Here is a tiny trained network, its code and every weight. The questions are about switching its units off for an input and a class, where a switched-off unit gives its printed mean instead of its output.

import numpy as np


def w(rows, s, z=0):
    codes = np.array(rows[::2]) - 128.0
    scale = np.full(codes.shape[1], s)
    scale[-1] = z or s
    return codes * scale


def norm(h):
    return h / np.sqrt((h * h).mean(-1, keepdims=True) + 1e-5)


def f(y):
    return y / 2 * (1 + np.tanh(0.7978845608 * (y + 0.044715 * y**3)))


def log_softmax(a):
    a = a - a.max(-1, keepdims=True)
    return a - np.log(np.exp(a).sum(-1, keepdims=True))


def net(x, mask):
    res = np.array(x, float).reshape(1, 8) / 4 @ E
    u = 0
    for l in range(2):
        y = f(norm(res) @ A[l][:, :-1].T + A[l][:, -1])
        res = res + np.where(mask[u : u + 16], y, B[l][:, -1]) @ B[l][:, :-1]
        u += 16
    return log_softmax(norm(res)[-1] @ U[:, :-1].T + U[:, -1])


A, B = {}, {}
E = w([
[76,52,156,52,92,77,160,129,108,124],'x0',
[245,254,60,165,67,56,82,185,148,219],'x1',
[168,134,176,135,188,74,54,225,200,64],'x2',
[117,97,127,167,75,201,27,67,150,105],'x3',
[122,107,141,168,105,191,95,180,137,114],'x4',
[176,85,142,78,169,203,223,116,125,244],'x5',
[191,221,155,115,103,96,132,127,155,64],'x6',
[235,105,123,140,52,108,178,150,34,106],'x7',
],0.0071)
A[0] = w([
[148,117,154,98,103,117,100,133,152,150,140],'0.n0',
[83,84,116,134,62,112,111,81,112,144,155],'0.n1',
[88,72,141,114,111,212,209,102,115,173,117],'0.n2',
[135,162,138,126,177,160,117,157,145,149,54],'0.n3',
[177,95,132,89,112,103,150,116,135,219,167],'0.n4',
[61,60,160,84,142,100,85,166,182,124,148],'0.n5',
[123,96,106,154,93,137,129,166,96,124,84],'0.n6',
[129,148,128,154,158,166,96,132,124,139,79],'0.n7',
[51,141,93,142,164,108,102,163,131,249,144],'0.n8',
[91,134,134,127,161,142,165,131,101,150,17],'0.n9',
[109,122,124,122,62,119,102,72,92,110,2],'0.n10',
[163,155,157,126,135,126,144,122,117,110,38],'0.n11',
[120,84,111,155,77,121,122,204,90,121,126],'0.n12',
[119,121,125,125,145,162,106,146,147,184,125],'0.n13',
[150,132,109,152,168,183,85,115,134,135,115],'0.n14',
[171,173,120,145,92,149,83,138,132,134,116],'0.n15',
],0.016,0.0035)
B[0] = w([
[124,202,134,149,94,133,151,147,119,115,149],'0.n0',
[127,138,69,90,75,135,100,57,56,107,193],'0.n1',
[213,52,68,3,148,196,168,85,123,80,249],'0.n2',
[92,84,118,220,82,97,92,60,129,75,158],'0.n3',
[141,164,129,187,233,77,139,123,73,83,206],'0.n4',
[92,98,241,208,169,124,107,166,95,159,220],'0.n5',
[89,119,168,156,132,110,113,159,94,80,150],'0.n6',
[143,95,124,142,152,157,87,146,135,176,147],'0.n7',
[99,161,49,117,127,83,208,110,219,163,215],'0.n8',
[174,140,95,126,132,128,111,101,198,144,155],'0.n9',
[66,208,90,192,115,121,126,87,102,134,165],'0.n10',
[152,147,166,52,150,99,128,150,165,125,139],'0.n11',
[129,152,153,171,188,132,134,175,66,98,172],'0.n12',
[105,123,127,90,137,84,157,133,67,154,162],'0.n13',
[115,87,193,128,171,99,79,138,132,111,163],'0.n14',
[148,115,164,82,67,173,96,146,149,198,204],'0.n15',
],0.015,0.012)
A[1] = w([
[89,130,186,121,239,133,165,158,168,109,157],'1.n0',
[115,31,147,78,94,220,105,158,60,173,74],'1.n1',
[99,146,138,145,20,93,142,76,246,210,3],'1.n2',
[114,103,134,221,105,156,106,199,149,97,157],'1.n3',
[141,27,122,138,138,185,34,123,179,103,88],'1.n4',
[178,121,53,80,92,159,205,130,187,110,25],'1.n5',
[176,134,110,175,73,121,201,230,73,157,145],'1.n6',
[123,98,66,53,41,101,139,211,90,117,130],'1.n7',
[178,221,129,105,113,117,187,139,163,184,76],'1.n8',
[74,157,87,184,143,108,145,157,173,232,65],'1.n9',
[108,119,141,80,122,48,232,119,63,120,164],'1.n10',
[127,38,165,33,129,210,183,90,30,167,141],'1.n11',
[28,145,170,172,127,122,163,81,93,131,82],'1.n12',
[202,194,131,81,105,146,98,69,107,132,172],'1.n13',
[84,163,38,204,53,103,52,85,71,143,151],'1.n14',
[188,196,145,141,86,138,50,164,163,153,133],'1.n15',
],0.012,0.0036)
B[1] = w([
[145,138,141,192,141,125,74,86,89,226,215],'1.n0',
[115,223,171,190,91,111,92,176,240,121,186],'1.n1',
[56,161,34,68,119,68,84,206,159,153,195],'1.n2',
[154,118,124,134,176,144,207,52,119,169,180],'1.n3',
[84,230,193,180,98,179,148,144,134,171,179],'1.n4',
[118,37,187,45,174,116,189,48,56,160,181],'1.n5',
[129,106,139,232,144,64,59,42,153,77,170],'1.n6',
[215,186,124,163,172,121,133,75,140,104,153],'1.n7',
[196,133,94,171,66,124,47,177,132,70,179],'1.n8',
[129,72,191,15,152,132,48,237,114,207,188],'1.n9',
[60,44,184,151,129,220,116,126,129,210,210],'1.n10',
[118,218,189,127,41,164,145,95,249,157,253],'1.n11',
[181,167,71,169,142,109,135,151,95,126,177],'1.n12',
[96,100,114,165,168,29,111,158,124,95,203],'1.n13',
[26,167,158,65,105,184,195,207,71,71,208],'1.n14',
[155,115,118,55,75,155,151,76,222,121,205],'1.n15',
],0.014,0.011)
U = w([
[140,85,185,247,243,68,94,157,84,216,180],'0',
[100,211,249,156,63,199,106,99,217,144,159],'1',
[162,71,79,154,138,171,158,202,153,97,2],'2',
[245,126,107,167,94,40,62,140,174,53,71],'3',
[162,49,117,117,148,171,134,210,131,75,2],'4',
[77,153,82,44,86,66,67,244,192,181,173],'5',
[47,177,98,143,105,130,165,150,3,44,120],'6',
[152,59,101,22,168,167,230,33,147,147,187],'7',
],0.012,0.0064)

Each question gives the input, the list of numbers given to net, and the class t.
The units are the neurons (one row each of A and B). Each row of codes is followed by its name. A weight is (code - 128) times the scale printed after its matrix; where a second scale follows, it is the last column's (A, B and U).
mask holds one flag per neuron, layer by layer. A switched-off neuron (its flag False) gives its mean, the last column of its row in B, instead of its output. The means were averaged over made-up inputs and are rounded, as every weight is.
A unit's drop is (log p(t) with every unit on - log p(t) with that unit switched off) / (log p(t) with every unit on - log p(t) with every unit switched off).
The circuit of an input: a set's keep is (log p(t) with only the set's units on - log p(t) with every unit switched off) / (log p(t) with every unit on - log p(t) with every unit switched off). Starting from the 12 units with the biggest drops (on a tie, the unit counted first), units are removed one at a time, each time the one whose removal leaves the highest keep (on an exact tie, the one counted first), for as long as the keep stays at least 0.8.
units of the circuit, in order: the units of the circuit, biggest drop first
top k neurons: the k neurons with the biggest drops, biggest first
k most important neurons of layer l: the k neurons of layer l with the biggest drops, biggest first
drop of u: that unit's drop, to one decimal
input [-1,7,1,-7,-5,5,5,8], class 0: units of the circuit, in order => [0.n4]
input [-6,-2,-3,-3,-2,-2,-7,-5], class 7: top 2 neurons => [0.n8; 0.n2]
input [2,4,-3,1,1,6,-2,8], class 0: 3 most important neurons of layer 1 => [1.n15; 1.n14; 1.n6]
input [-1,4,0,-6,6,-7,-3,8], class 3: 2 most important neurons of layer 0 => [0.n5; 0.n4]
input [-1,-5,8,5,-8,-1,-7,5], class 0: top 2 neurons => [0.n2; 0.n5]
input [-2,6,-5,6,-1,8,8,-5], class 5: top 2 neurons => [0.n15; 0.n2]
input [4,7,-4,-5,2,1,-5,-7], class 7: top 3 neurons => [0.n8; 1.n5; 0.n4]
input [7,-6,3,5,5,8,-7,8], class 1: 2 most important neurons of layer 0 => [0.n8; 0.n5]
input [0,7,-5,5,2,-1,-3,1], class 5: top 3 neurons => [0.n15; 0.n2; 0.n8]
input [-7,-2,-2,5,4,-7,-8,0], class 6: 2 most important neurons of layer 1 => [1.n14; 1.n11]
input [-7,1,-2,-4,2,-5,2,2], class 3: 2 most important neurons of layer 0 => [0.n5; 0.n2]
input [-3,7,4,-2,7,5,-6,-4], class 5: top 2 neurons => [0.n8; 0.n5]
input [-7,1,3,5,-5,8,-3,-8], class 0: 2 most important neurons of layer 0 => [0.n14; 0.n15]
input [6,7,7,-7,4,-2,-2,-4], class 0: units of the circuit, in order => [0.n5]
input [1,2,-3,-6,1,0,-4,-6], class 7: top 2 neurons => [0.n2; 1.n5]
input [-4,6,5,-5,3,-4,6,3], class 3: drop of 0.n13 => 0.0
input [4,-2,3,4,8,-5,-3,-3], class 0: drop of 0.n5 => 0.5
input [-2,-5,6,5,8,-2,-1,-8], class 0: drop of 0.n2 => 0.1
input [-3,-4,-4,-4,0,0,2,-8], class 7: top 2 neurons => [0.n8; 0.n2]
input [6,6,-8,5,-6,3,-1,-6], class 7: units of the circuit, in order => [0.n2]
input [-7,5,0,8,-4,-4,5,-7], class 5: 2 most important neurons of layer 1 => [1.n2; 1.n11]
